What can hang from each mark
munut: nabedab ralu
fope: nabedab
rupo: fope ralu
ralu: dife fope
nabedab: bodab fibun ralu
fibun: fope rupo
bodab: munut rupo
dife: munut nabedab rupo

Each row was made from one small tree. The marks that hang from a mark follow it in brackets, in alphabetical order. Every link used is in the known rows. Write each row's tree.
Known rows
fope{nabedab{fibun}}: [ 1.03  0.21  1.27  1.53 -0.57  1.11  0.24  1.64 -1.90  1.33 -2.90 -1.16
 -3.54 -1.97  1.56  2.32  0.51  0.07  3.27 -0.26  0.64 -0.79  1.65]
ralu{fope{nabedab}}: [ 1.57  0.70  1.83  0.16 -0.58  1.41 -1.76  1.21 -1.93  1.05 -3.24 -0.11
 -3.23  1.11  5.46  3.48 -2.30  1.53  2.86  0.40 -0.42  0.06 -0.12]
fibun{fope{nabedab{bodab ralu{dife{rupo}}}}}: [ 0.68 -2.04  0.26  0.76 -0.89  2.41  2.04  2.54 -2.75  2.01 -5.23  0.41
 -3.58 -2.45  5.12  1.78 -2.98 -0.29  2.23  1.17 -1.15  4.63 -0.57]
ralu{dife fope}: [ 2.50 -0.56  2.84  2.54 -1.80  0.14 -2.26 -0.54 -1.99  0.08 -6.66  2.24
 -2.60  2.04  7.44  0.95 -3.67  0.99 -0.88 -0.71  0.07 -0.69  2.18]
rupo{ralu{dife{munut} fope}}: [ 2.33  1.50  3.15  2.93 -1.00 -1.26 -1.15 -1.93 -2.27  1.32 -1.55  5.64
 -1.81  0.43  6.38 -0.68 -2.52  0.77 -2.02  0.50 -0.14 -0.95 -0.78]
munut{nabedab{bodab{rupo{fope}}} ralu}: [ 1.68 -1.43  3.35  0.39  1.02  1.99 -2.24  1.60 -1.59  1.05  1.89 -2.29
 -0.89 -0.91  3.86 -4.51 -2.32 -0.81  3.05  2.05 -2.77  2.76 -0.89]
ralu{dife}: [ 1.93 -0.77  2.96  3.12 -1.40  0.30 -0.86 -0.81 -2.60  0.35 -6.01  1.31
 -3.90 -0.02  6.35 -0.85 -2.17  0.65 -0.25 -0.37 -0.05 -0.32  2.37]
munut{ralu{dife{nabedab} fope}}: [ 2.36  0.57  1.98  0.50 -2.73 -0.24 -3.18 -0.89 -1.70  0.74 -3.31  4.53
 -2.24  4.55  3.04 -1.66 -5.05  0.47 -0.70 -0.89 -1.21  1.26 -1.32]
dife{munut{ralu} nabedab{bodab fibun} rupo{fope}}: [ 0.77  1.11 -0.21 -0.99 -1.99  3.10  0.36  1.08 -1.51  3.26  4.92  2.56
 -0.59 -4.58 -1.62 -4.68 -0.94  0.33 -1.21  1.16 -3.32 -0.30 -2.06]
munut{ralu{fope{nabedab{fibun}}}}: [ 1.64  0.89  2.21  0.09 -1.18  0.18 -1.40  1.84 -1.09  0.86 -1.34  0.63
 -2.21  1.74  2.49  3.40 -1.39 -0.55  2.91 -0.64  1.08  0.80 -1.30]
rupo{fope ralu}: [ 1.68 -1.38  4.39  1.23  2.02  0.45 -0.24 -0.47 -1.84  1.11 -0.83 -2.23
 -2.23 -1.98  6.19  0.65 -1.34  1.68 -0.20  1.98 -2.67 -2.50 -0.30]
dife{munut{nabedab{bodab} ralu} rupo{fope}}: [ 0.99  1.91  1.44 -0.99 -1.34  2.88 -1.39  1.17 -1.90  2.85  5.82  2.55
 -2.04 -2.07  2.97 -5.81 -2.55  0.53  2.14  2.48 -2.58  1.70 -3.92]
fibun{fope{nabedab} rupo}: [ 0.78  0.22  0.36 -2.00 -1.01  4.96  0.41  5.92 -2.83  0.77 -4.83 -0.83
 -5.26 -1.04  6.20  3.22 -2.27  1.47  4.66  2.47  1.33 -1.90 -2.51]
bodab{munut{nabedab{fibun} ralu} rupo{fope}}: [ 1.80 -1.12  3.94  1.26 -0.93 -0.05 -4.41  1.00 -1.72  0.95  5.90 -2.46
  1.42  0.88 -0.02 -1.03  0.09 -2.04  3.17  1.66 -1.35 -0.03 -0.93]
nabedab{bodab{munut{ralu}}}: [ 0.83  0.61  3.44  2.03 -0.82  0.90  2.11 -1.67 -3.28 -0.27  4.99  0.74
 -3.06 -2.64  4.61 -0.72 -0.90 -0.49  1.21  1.31 -1.02  2.03 -1.58]
fope{nabedab{fibun ralu{dife{munut rupo}}}}: [ 0.91  0.08 -0.08  2.93 -2.31 -1.69 -1.35  1.77 -2.35  3.61  0.27  2.93
 -1.71 -2.15  0.21  1.33  0.76 -1.36  0.52 -0.22 -0.02  2.00  0.06]
rupo{ralu{dife{nabedab{bodab fibun}} fope}}: [ 2.35 -0.10  0.88  2.55 -0.20  0.28  1.74 -0.78 -1.45  0.91 -2.65  4.23
 -0.90 -1.66  0.37 -1.53 -3.59 -0.14 -2.28 -1.33  0.10 -0.19  1.96]
nabedab{fibun}: [ 1.34 -1.16  1.93  2.41 -1.12  0.61  1.10  0.73 -2.05  0.04 -3.62  0.91
 -3.00 -2.66  2.25  1.89 -0.60  0.44  0.83 -0.30  0.47 -2.06  2.47]
ralu{fope}: [ 1.91 -0.63  2.32  1.07 -1.21  0.95 -0.98  0.27 -2.07 -0.26 -3.94  1.85
 -2.68  0.58  6.09  3.06 -3.34  1.90  0.52  0.35 -0.57 -1.30  0.66]
fope{nabedab{fibun{rupo} ralu}}: [ 0.61 -1.93 -0.40  1.61  0.00 -0.42 -0.13  6.04 -2.18  1.65 -0.25 -0.51
 -3.34 -2.70  1.24  5.27  0.42 -0.96  2.97  0.63  1.57 -0.33 -0.56]
ralu{dife{munut nabedab{bodab{rupo} fibun}} fope}: [ 2.01 -0.04 -0.62  3.00 -2.44  1.42 -1.04 -0.02 -1.91  1.77 -1.84  4.91
  0.75 -3.00 -0.46 -3.70 -1.45 -1.02 -2.54 -0.70 -1.03  0.42  3.18]
nabedab{ralu{dife fope}}: [ 1.88 -3.01  2.27  3.72 -1.28 -2.36 -1.92 -0.32 -1.86  0.39 -5.93  3.14
 -2.00  1.81  6.37  3.59 -3.35 -0.01 -1.22 -0.67 -1.10  1.35  1.62]
fibun{fope{nabedab{bodab ralu{dife}}} rupo}: [ 0.38 -1.94 -0.43  1.28 -0.34  3.06  1.94  5.31 -2.72  1.35 -6.29  0.33
 -4.96 -2.81  6.83  2.04 -2.35 -0.88  2.70  1.54  0.76  2.08 -0.70]
bodab{rupo}: [ 1.95 -2.30  3.21  1.88 -0.06  0.55 -1.29  1.02 -2.97 -0.11 -1.64 -1.46
 -1.66 -1.77  4.51  0.73 -1.24  0.69  0.95  1.33 -1.52  0.46  1.47]

Which tree is each row?
[ 0.90 -2.76  1.10  2.80  0.15 -0.35  2.01  0.20 -1.97  0.15 -2.44  2.41
 -2.35 -2.56  5.59  3.97 -3.02  0.44 -0.16  0.44 -2.12  2.35  0.98]  nabedab{bodab ralu{fope}}
[ 0.81  1.00 -0.24 -1.07 -2.20  2.36 -2.35  3.99 -1.50  2.69  3.53  2.87
 -1.77 -1.92 -0.30 -2.62 -0.32  0.10 -0.38  1.49 -1.16 -4.28 -3.08]  dife{munut{ralu} nabedab{fibun{rupo{fope}}}}
[ 1.19  1.44  1.52  2.29  0.48  1.59  0.47 -2.45 -1.99  3.34  0.27  3.07
 -2.09 -3.92  2.98 -6.08 -1.42  0.82 -2.83  1.27 -3.87 -1.18  0.20]  rupo{fope ralu{dife{munut nabedab{bodab}}}}
[ 1.89  0.81  3.75  0.74 -1.73  0.66 -4.43  1.14 -1.98  2.72  4.05 -3.80
 -0.17  0.94  2.71 -0.35  0.73 -1.46  1.22  0.30 -0.40  0.39 -1.01]  bodab{munut{ralu{dife{rupo{fope{nabedab{fibun}}}}}}}
[ 0.63 -2.93 -0.31  0.08  0.13  1.64  0.54  1.41 -2.00  2.62  1.42 -0.37
 -1.28 -4.16  0.91 -0.16 -2.72  1.53 -0.85  1.71 -5.59  1.59 -0.44]  dife{nabedab{bodab ralu} rupo{fope}}
[ 0.69 -2.62 -1.51  2.23 -0.99 -0.19  2.26  0.62 -1.25  0.91 -1.85  4.32
 -1.12 -3.00 -1.56  3.08 -2.69 -0.10 -0.79 -0.76 -2.12  1.09  1.69]  dife{nabedab{bodab fibun ralu{fope}}}
[ 1.17  2.32  0.54 -0.77 -3.21  0.45 -1.88 -0.96 -1.95  1.56  1.85  7.08
 -2.18  1.89  1.23 -1.12 -3.44  1.23  0.06  0.78 -2.48  0.00 -3.91]  dife{munut{ralu{fope}} nabedab}
[ 1.42 -0.09  1.44  0.22  0.48  1.95  1.66 -0.04 -2.40  2.16  8.20 -0.85
  0.92 -5.32 -2.00 -1.23 -0.70  0.79 -1.37  1.87 -2.68 -1.62 -0.64]  dife{nabedab{bodab{munut} fibun} rupo{fope ralu}}
[ 0.96 -0.34 -1.45 -0.37 -3.01 -0.88 -1.76  0.80 -2.45  2.56  3.02  7.17
 -0.61 -0.22 -0.74  2.16 -3.65  1.82 -1.04  1.39 -3.60  1.08 -3.32]  dife{munut nabedab{ralu{fope}} rupo}
[ 1.91 -3.63  2.71  5.19 -0.51 -1.86 -1.21 -0.88 -3.08  0.09  1.08  0.38
  1.03 -1.43  5.39  2.38 -1.47 -1.89 -1.67  0.59 -1.75  3.97  2.25]  nabedab{bodab{munut rupo} ralu{dife fope}}
[ 0.55 -2.28  0.88  0.33  1.22  0.80 -2.66  5.52 -1.89  2.62 -0.53 -3.78
 -3.25 -1.62  5.85  3.85 -0.22  0.45  2.50  2.26 -1.87 -1.15 -1.44]  fibun{rupo{fope{nabedab{ralu}}}}
[ 1.01 -0.70 -0.95  2.06 -2.86  4.06  1.93  0.63 -2.45  1.70 -5.22  4.37
 -0.93 -4.68 -0.70 -3.96 -1.19 -1.03 -0.88  0.65 -1.37  0.20  2.29]  ralu{dife{munut nabedab{bodab{rupo} fibun{fope}}}}
[ 2.09  0.04  1.75 -0.80 -3.89  1.97 -1.19  2.86 -1.75  0.60 -3.85  4.36
 -2.21  2.78  0.97 -1.85 -4.87 -0.93  3.40  0.10  2.02  1.60 -2.53]  munut{nabedab{fibun{fope}} ralu{dife{rupo}}}
[ 2.68 -1.12  4.83  1.91  0.59 -1.53 -1.95 -0.70 -3.25 -0.49  5.11 -0.29
  1.42 -0.01  4.26  3.50 -1.54  0.29 -0.20  2.29 -0.82  0.35 -1.35]  bodab{munut rupo{ralu{fope}}}
[ 2.74 -2.50  3.09  2.29  1.00 -0.39 -2.76  0.43 -1.39  1.97 -1.91 -1.93
  1.41 -1.29 -0.19 -2.38 -0.89 -0.65 -2.16  0.28 -2.61 -1.56  2.40]  bodab{rupo{fope ralu{dife{nabedab{fibun}}}}}
[ 1.63 -1.89  1.01  0.81 -2.05  3.10  1.50  1.54 -2.00  0.27 -5.04  1.98
 -0.94 -1.77 -0.26 -3.46 -2.88 -1.92  0.33  0.01 -0.78  2.72  0.74]  munut{ralu{dife{nabedab{bodab{rupo} fibun{fope}}}}}
[ 2.63 -1.16  2.04  1.87  1.35  0.05  0.38  1.89 -1.55 -0.04  1.77  2.01
  0.95 -2.11  0.15 -0.20 -3.10 -0.95  1.80  0.79  0.89  1.72  0.65]  munut{nabedab{bodab{rupo{ralu{fope}}} fibun}}
[ 2.09  1.27  1.17  1.94 -1.99  1.78 -0.83  0.94 -2.55  1.62  1.88 -0.09
 -0.25 -1.57  2.86  1.14 -0.94 -0.80  0.51 -0.61  1.71  1.43  1.71]  ralu{dife{rupo} fope{nabedab{bodab{munut} fibun}}}
[ 2.46 -0.79  1.88  0.75  0.25 -0.01  0.37  4.53 -1.97 -0.33  0.44  2.12
 -1.24 -1.43  3.75  4.13 -2.51  0.65 -0.42  0.79  3.16 -3.54 -1.12]  nabedab{fibun{rupo{ralu{fope}}}}
[ 0.39  0.35 -0.67 -1.34 -2.82  4.59  3.26  3.79 -2.93  0.00  3.26  3.04
 -2.54 -3.24 -0.69 -0.07 -2.30 -0.75  1.87  1.86  1.31 -1.18 -3.45]  dife{nabedab{bodab{munut{ralu}} fibun{fope rupo}}}
[ 0.96 -0.31  0.76  2.45 -1.00  2.50  2.69  3.22 -3.30 -0.24  4.07  0.17
 -2.46 -5.94  2.74  1.13  0.42 -0.54  0.45  1.06  2.53 -2.51  1.17]  nabedab{bodab{munut} fibun{rupo}}
[ 0.91 -5.61  1.98  3.78  1.75  0.22  0.94  2.08 -1.35  1.14 -1.58 -3.83
  0.61 -6.31  2.55  1.98  1.05 -1.61 -0.72  0.97 -3.64  0.95  3.92]  nabedab{bodab{rupo{fope}} fibun ralu}
[ 1.19  1.62  3.17  0.90 -2.11 -0.47 -2.03 -0.96 -2.91  0.15  5.83  2.99
 -2.86  2.50  1.83 -0.77 -2.35 -0.40  4.34  1.49  0.04  1.41 -3.44]  bodab{munut{nabedab ralu}}
